Below is a small trained network, with its code and all its weights. Each question gives an input and a class and asks what happens when units are switched off, that is, made to give their printed mean instead of their output.

import numpy as np


def w(rows, s, z=0):
    codes = np.array(rows[::2]) - 128.0
    scale = np.full(codes.shape[1], s)
    scale[-1] = z or s
    return codes * scale


def norm(h):
    return h / np.sqrt((h * h).mean(-1, keepdims=True) + 1e-5)


def f(y):
    return y / 2 * (1 + np.tanh(0.7978845608 * (y + 0.044715 * y**3)))


def log_softmax(a):
    a = a - a.max(-1, keepdims=True)
    return a - np.log(np.exp(a).sum(-1, keepdims=True))


def net(x, mask):
    res = np.array(x, float).reshape(1, 5) / 4 @ E
    u = 0
    for l in range(3):
        y = f(norm(res) @ A[l][:, :-1].T + A[l][:, -1])
        res = res + np.where(mask[u : u + 7], y, B[l][:, -1]) @ B[l][:, :-1]
        u += 7
    return log_softmax(norm(res)[-1] @ U[:, :-1].T + U[:, -1])


A, B = {}, {}
E = w([
[129,128,129,133,125,124,132,128,119,124,127,128],'x0',
[106,84,151,108,135,90,114,93,139,155,1,155],'x1',
[126,124,126,124,129,129,120,128,127,131,131,132],'x2',
[196,78,218,83,170,143,138,174,129,61,121,143],'x3',
[154,92,59,112,62,148,130,188,133,106,80,101],'x4',
],0.0057)
A[0] = w([
[118,126,86,101,106,104,114,131,133,161,95,122,46],'0.n0',
[50,242,2,183,53,136,174,116,130,215,238,83,154],'0.n1',
[83,153,140,141,154,107,118,53,126,185,97,157,42],'0.n2',
[154,137,11,87,37,138,143,170,123,136,68,81,119],'0.n3',
[37,140,56,157,100,67,80,31,126,229,11,123,42],'0.n4',
[117,65,201,75,135,68,201,118,149,156,6,178,3],'0.n5',
[36,173,157,172,155,101,163,52,140,185,138,168,46],'0.n6',
],0.0033,0.0028)
B[0] = w([
[107,112,143,135,132,142,145,117,119,124,140,135,123],'0.n0',
[162,79,146,160,194,129,39,86,115,64,32,146,253],'0.n1',
[209,143,146,118,132,85,116,170,116,139,138,134,143],'0.n2',
[111,60,98,147,135,194,121,163,117,102,136,146,178],'0.n3',
[96,147,141,68,73,127,253,184,139,163,220,156,203],'0.n4',
[143,122,99,198,149,147,41,102,108,100,119,110,169],'0.n5',
[229,158,132,144,140,75,102,157,135,119,139,113,160],'0.n6',
],0.0055,0.006)
A[1] = w([
[83,213,151,93,120,53,191,73,149,226,174,173,65],'1.n0',
[152,116,129,82,108,95,101,125,151,134,49,92,57],'1.n1',
[183,167,146,146,145,127,91,120,100,88,159,94,48],'1.n2',
[102,187,235,95,182,137,203,97,131,136,254,143,5],'1.n3',
[137,207,130,169,140,110,90,60,135,108,145,62,42],'1.n4',
[110,156,141,137,134,75,123,86,130,164,116,140,65],'1.n5',
[103,160,153,124,155,76,121,45,116,189,94,152,105],'1.n6',
],0.0042,0.0027)
B[1] = w([
[198,165,165,174,114,84,159,190,134,102,168,64,244],'1.n0',
[95,121,121,184,126,162,128,112,103,88,141,110,135],'1.n1',
[68,84,126,67,108,145,158,121,155,158,105,173,184],'1.n2',
[106,4,114,244,94,196,105,172,75,42,2,98,251],'1.n3',
[105,66,189,44,150,113,149,122,148,141,78,176,167],'1.n4',
[144,140,178,124,134,122,131,144,128,109,167,140,140],'1.n5',
[183,190,181,103,140,92,144,148,136,120,194,114,208],'1.n6',
],0.0053,0.0024)
A[2] = w([
[140,121,84,71,54,172,208,203,129,125,150,95,146],'2.n0',
[177,135,186,128,206,119,91,107,128,91,147,155,132],'2.n1',
[126,165,167,110,189,114,89,37,134,114,139,141,41],'2.n2',
[37,138,93,88,49,129,188,131,129,196,95,128,9],'2.n3',
[166,123,98,75,125,184,89,158,133,95,131,89,131],'2.n4',
[118,116,77,103,117,155,38,85,137,113,59,74,72],'2.n5',
[125,168,171,112,203,120,90,1,113,139,136,141,4],'2.n6',
],0.0059,0.0022)
B[2] = w([
[111,185,156,99,201,51,113,38,159,208,164,180,211],'2.n0',
[54,145,1,107,80,124,143,97,150,188,154,142,254],'2.n1',
[68,99,103,72,116,126,149,77,155,193,135,186,189],'2.n2',
[65,92,119,114,179,125,77,53,151,144,116,190,153],'2.n3',
[146,183,158,146,76,107,162,158,120,135,131,78,194],'2.n4',
[126,118,212,161,137,174,149,150,80,97,148,91,208],'2.n5',
[55,84,121,71,134,108,162,85,161,190,119,193,201],'2.n6',
],0.0057,0.0054)
U = w([
[30,97,99,89,145,121,116,8,154,186,108,221,82],'0',
[139,77,138,193,111,254,95,159,78,8,75,62,248],'1',
[217,244,171,103,112,68,177,176,147,151,201,95,46],'2',
],0.0072,0.0015)

Each question gives the input, the list of numbers given to net, and the class t.
The units are the neurons (one row each of A and B). Each row of codes is followed by its name. A weight is (code - 128) times the scale printed after its matrix; where a second scale follows, it is the last column's (A, B and U).
mask holds one flag per neuron, layer by layer. A switched-off neuron (its flag False) gives its mean, the last column of its row in B, instead of its output. The means were averaged over made-up inputs and are rounded, as every weight is.
A unit's drop is (log p(t) with every unit on - log p(t) with that unit switched off) / (log p(t) with every unit on - log p(t) with every unit switched off).
The circuit of an input: a set's keep is (log p(t) with only the set's units on - log p(t) with every unit switched off) / (log p(t) with every unit on - log p(t) with every unit switched off). Starting from the 12 units with the biggest drops (on a tie, the unit counted first), units are removed one at a time, each time the one whose removal leaves the highest keep (on an exact tie, the one counted first), for as long as the keep stays at least 0.8.
circuit, biggest first: the units of the circuit, biggest drop first
k most important neurons: the k neurons with the biggest drops, biggest first
drop when u is switched off: that unit's drop, to one decimal
input [-6,-8,-1,3,7], class 2: circuit, biggest first	[2.n0]
input [-1,2,6,-6,0], class 2: circuit, biggest first	[0.n4; 1.n0]
input [2,2,-3,0,-2], class 2: 2 most important neurons	[0.n1; 0.n4]
input [6,-7,4,0,0], class 0: 2 most important neurons	[0.n1; 1.n3]
input [7,-4,2,0,2], class 1: 2 most important neurons	[0.n1; 0.n4]
input [3,7,-4,-4,-1], class 2: 2 most important neurons	[1.n0; 0.n4]
input [5,3,1,-8,0], class 2: 2 most important neurons	[0.n4; 1.n0]
input [-8,-2,-6,3,-2], class 1: 2 most important neurons	[1.n3; 0.n1]
input [2,-2,6,4,7], class 2: 2 most important neurons	[0.n1; 2.n0]
input [8,-7,3,8,2], class 2: 2 most important neurons	[2.n0; 0.n1]
input [6,3,3,-8,-6], class 2: 2 most important neurons	[0.n4; 1.n0]
input [3,-4,-1,3,0], class 1: drop when 1.n3 is switched off	6.3
input [-1,-8,-8,4,5], class 2: drop when 2.n0 is switched off	0.2
input [-3,-4,7,6,-6], class 1: circuit, biggest first	[1.n3]
input [-2,-8,-1,-8,6], class 1: drop when 0.n1 is switched off	0.8
